Below is a small trained network, with its code and all its weights. Each question gives an input and a class and asks what happens when units are switched off, that is, made to give their printed mean instead of their output.

import numpy as np


def w(rows, s, z=0):
    codes = np.array(rows[::2]) - 128.0
    scale = np.full(codes.shape[1], s)
    scale[-1] = z or s
    return codes * scale


def f(y):
    return y / 2 * (1 + np.tanh(0.7978845608 * (y + 0.044715 * y**3)))


def log_softmax(a):
    a = a - a.max(-1, keepdims=True)
    return a - np.log(np.exp(a).sum(-1, keepdims=True))


def net(x, mask):
    res = np.array(x, float).reshape(1, 7) / 4 @ E
    y = f(res @ A[0][:, :-1].T + A[0][:, -1])
    res = res + np.where(mask, y, B[0][:, -1]) @ B[0][:, :-1]
    return log_softmax(res[-1] @ U[:, :-1].T + U[:, -1])


A, B = {}, {}
E = w([
[128,130,127,128,128,127,127],'x0',
[117,116,105,255,144,187,111],'x1',
[74,145,195,110,99,125,56],'x2',
[132,101,82,65,102,233,101],'x3',
[128,125,130,129,127,128,129],'x4',
[142,214,115,100,171,143,109],'x5',
[134,128,130,126,127,124,121],'x6',
],0.0092)
A[0] = w([
[98,110,123,219,134,186,58,94],'n0',
[182,70,74,105,177,138,173,122],'n1',
[58,142,194,114,137,147,64,75],'n2',
[151,120,176,162,168,37,153,141],'n3',
[121,123,169,49,109,69,163,124],'n4',
[97,173,188,175,153,77,188,75],'n5',
[209,130,121,129,167,131,242,103],'n6',
[116,56,146,149,31,111,175,146],'n7',
[92,113,180,113,102,130,104,182],'n8',
[98,134,125,19,114,99,206,83],'n9',
[175,210,112,110,177,128,88,255],'n10',
[108,120,71,87,75,184,105,53],'n11',
[83,127,242,123,143,163,95,61],'n12',
[121,166,142,255,169,90,91,152],'n13',
[132,112,103,126,102,254,104,131],'n14',
[182,130,69,137,149,115,180,37],'n15',
[128,21,151,145,98,127,141,165],'n16',
[140,200,102,145,183,151,79,192],'n17',
],0.0087,0.0065)
B[0] = w([
[208,154,88,159,137,97,200,205],'n0',
[57,177,150,198,101,186,42,185],'n1',
[90,201,132,232,205,173,121,172],'n2',
[96,131,126,123,2,169,116,202],'n3',
[222,112,99,213,119,153,169,203],'n4',
[68,158,92,47,6,217,160,172],'n5',
[58,214,140,216,138,154,55,191],'n6',
[78,180,32,83,217,13,134,189],'n7',
[124,135,105,170,129,136,72,191],'n8',
[206,149,102,187,119,130,165,193],'n9',
[84,85,47,70,118,39,105,255],'n10',
[95,157,125,78,48,221,146,164],'n11',
[128,204,140,209,177,212,119,160],'n12',
[169,97,116,122,70,134,149,227],'n13',
[137,94,113,80,70,160,140,232],'n14',
[107,185,196,168,188,227,126,147],'n15',
[93,109,49,99,164,88,139,195],'n16',
[118,68,86,105,176,65,158,210],'n17',
],0.0076,0.0072)
U = w([
[124,105,105,151,114,113,79,254],'0',
[95,125,122,109,38,167,134,29],'1',
[82,215,144,202,188,171,86,70],'2',
[118,106,121,135,139,107,133,255],'3',
[251,123,113,171,132,126,177,50],'4',
[119,104,117,129,136,105,104,215],'5',
[61,116,86,101,180,70,150,70],'6',
[118,84,224,86,219,114,187,20],'7',
],0.011,0.0071)

Each question gives the input, the list of numbers given to net, and the class t.
The units are the neurons (one row each of A and B). Each row of codes is followed by its name. A weight is (code - 128) times the scale printed after its matrix; where a second scale follows, it is the last column's (A, B and U).
mask holds one flag per neuron, in row order. A switched-off neuron (its flag False) gives its mean, the last column of its row in B, instead of its output. The means were averaged over made-up inputs and are rounded, as every weight is.
A unit's drop is (log p(t) with every unit on - log p(t) with that unit switched off) / (log p(t) with every unit on - log p(t) with every unit switched off).
The circuit of an input: a set's keep is (log p(t) with only the set's units on - log p(t) with every unit switched off) / (log p(t) with every unit on - log p(t) with every unit switched off). Starting from the 12 units with the biggest drops (on a tie, the unit counted first), units are removed one at a time, each time the one whose removal leaves the highest keep (on an exact tie, the one counted first), for as long as the keep stays at least 0.8.
circuit, biggest first: the units of the circuit, biggest drop first
unit that matters most: the unit with the biggest drop
top k neurons: the k neurons with the biggest drops, biggest first
drop of u: that unit's drop, to one decimal
input [2,-1,8,2,-3,4,7], class 2: unit that matters most : n2
input [3,1,-8,-8,4,-4,-4], class 1: circuit, biggest first : n3; n5
input [6,-8,1,4,-7,2,-2], class 4: circuit, biggest first : n9; n4
input [-7,8,8,-8,-6,6,7], class 1: circuit, biggest first : n13; n5
input [4,-1,-8,3,-2,4,-2], class 2: circuit, biggest first : n6; n1
input [2,-5,-8,-6,5,4,2], class 2: top 2 neurons : n6; n15
input [5,2,-8,3,5,-4,7], class 2: circuit, biggest first : n1; n6
input [6,-1,-7,-6,-3,-5,0], class 2: circuit, biggest first : n6; n15
input [3,3,-3,-2,2,-5,-2], class 6: top 4 neurons : n7; n16; n4; n9
input [-2,1,4,7,-5,8,-3], class 6: circuit, biggest first : n17; n10
input [-5,5,-7,4,-5,-6,-1], class 2: top 3 neurons : n1; n10; n6
input [-1,7,4,-4,6,0,0], class 4: circuit, biggest first : n0; n13
input [4,-5,-7,-8,-6,-5,0], class 1: top 2 neurons : n3; n5
input [1,-7,-4,-6,-4,-6,-3], class 4: top neuron : n4
input [3,-8,7,4,6,2,-2], class 4: circuit, biggest first : n4; n9
input [5,3,-7,1,5,-1,-1], class 2: top 2 neurons : n6; n1
input [-3,5,1,-3,0,-8,4], class 6: top 3 neurons : n7; n16; n4
input [8,4,8,1,3,-3,-7], class 2: top 2 neurons : n2; n12
input [-6,-7,-8,-6,6,8,6], class 2: top 3 neurons : n6; n15; n1
input [2,-8,8,-4,6,8,-1], class 2: circuit, biggest first : n2
input [-6,8,7,1,-6,-4,-4], class 4: top 2 neurons : n0; n13
input [-7,6,-7,-8,-2,-8,1], class 1: top 3 neurons : n3; n5; n13
input [-3,-5,8,3,2,5,-1], class 2: drop of n2 : 0.6
input [-1,6,1,-7,0,-2,6], class 1: drop of n3 : 0.3
input [1,-8,-4,-3,4,-3,-6], class 4: drop of n7 : 0.0
input [-5,-7,6,1,3,-5,-1], class 4: drop of n6 : 0.1
input [5,-5,7,-7,0,1,6], class 1: circuit, biggest first : n5
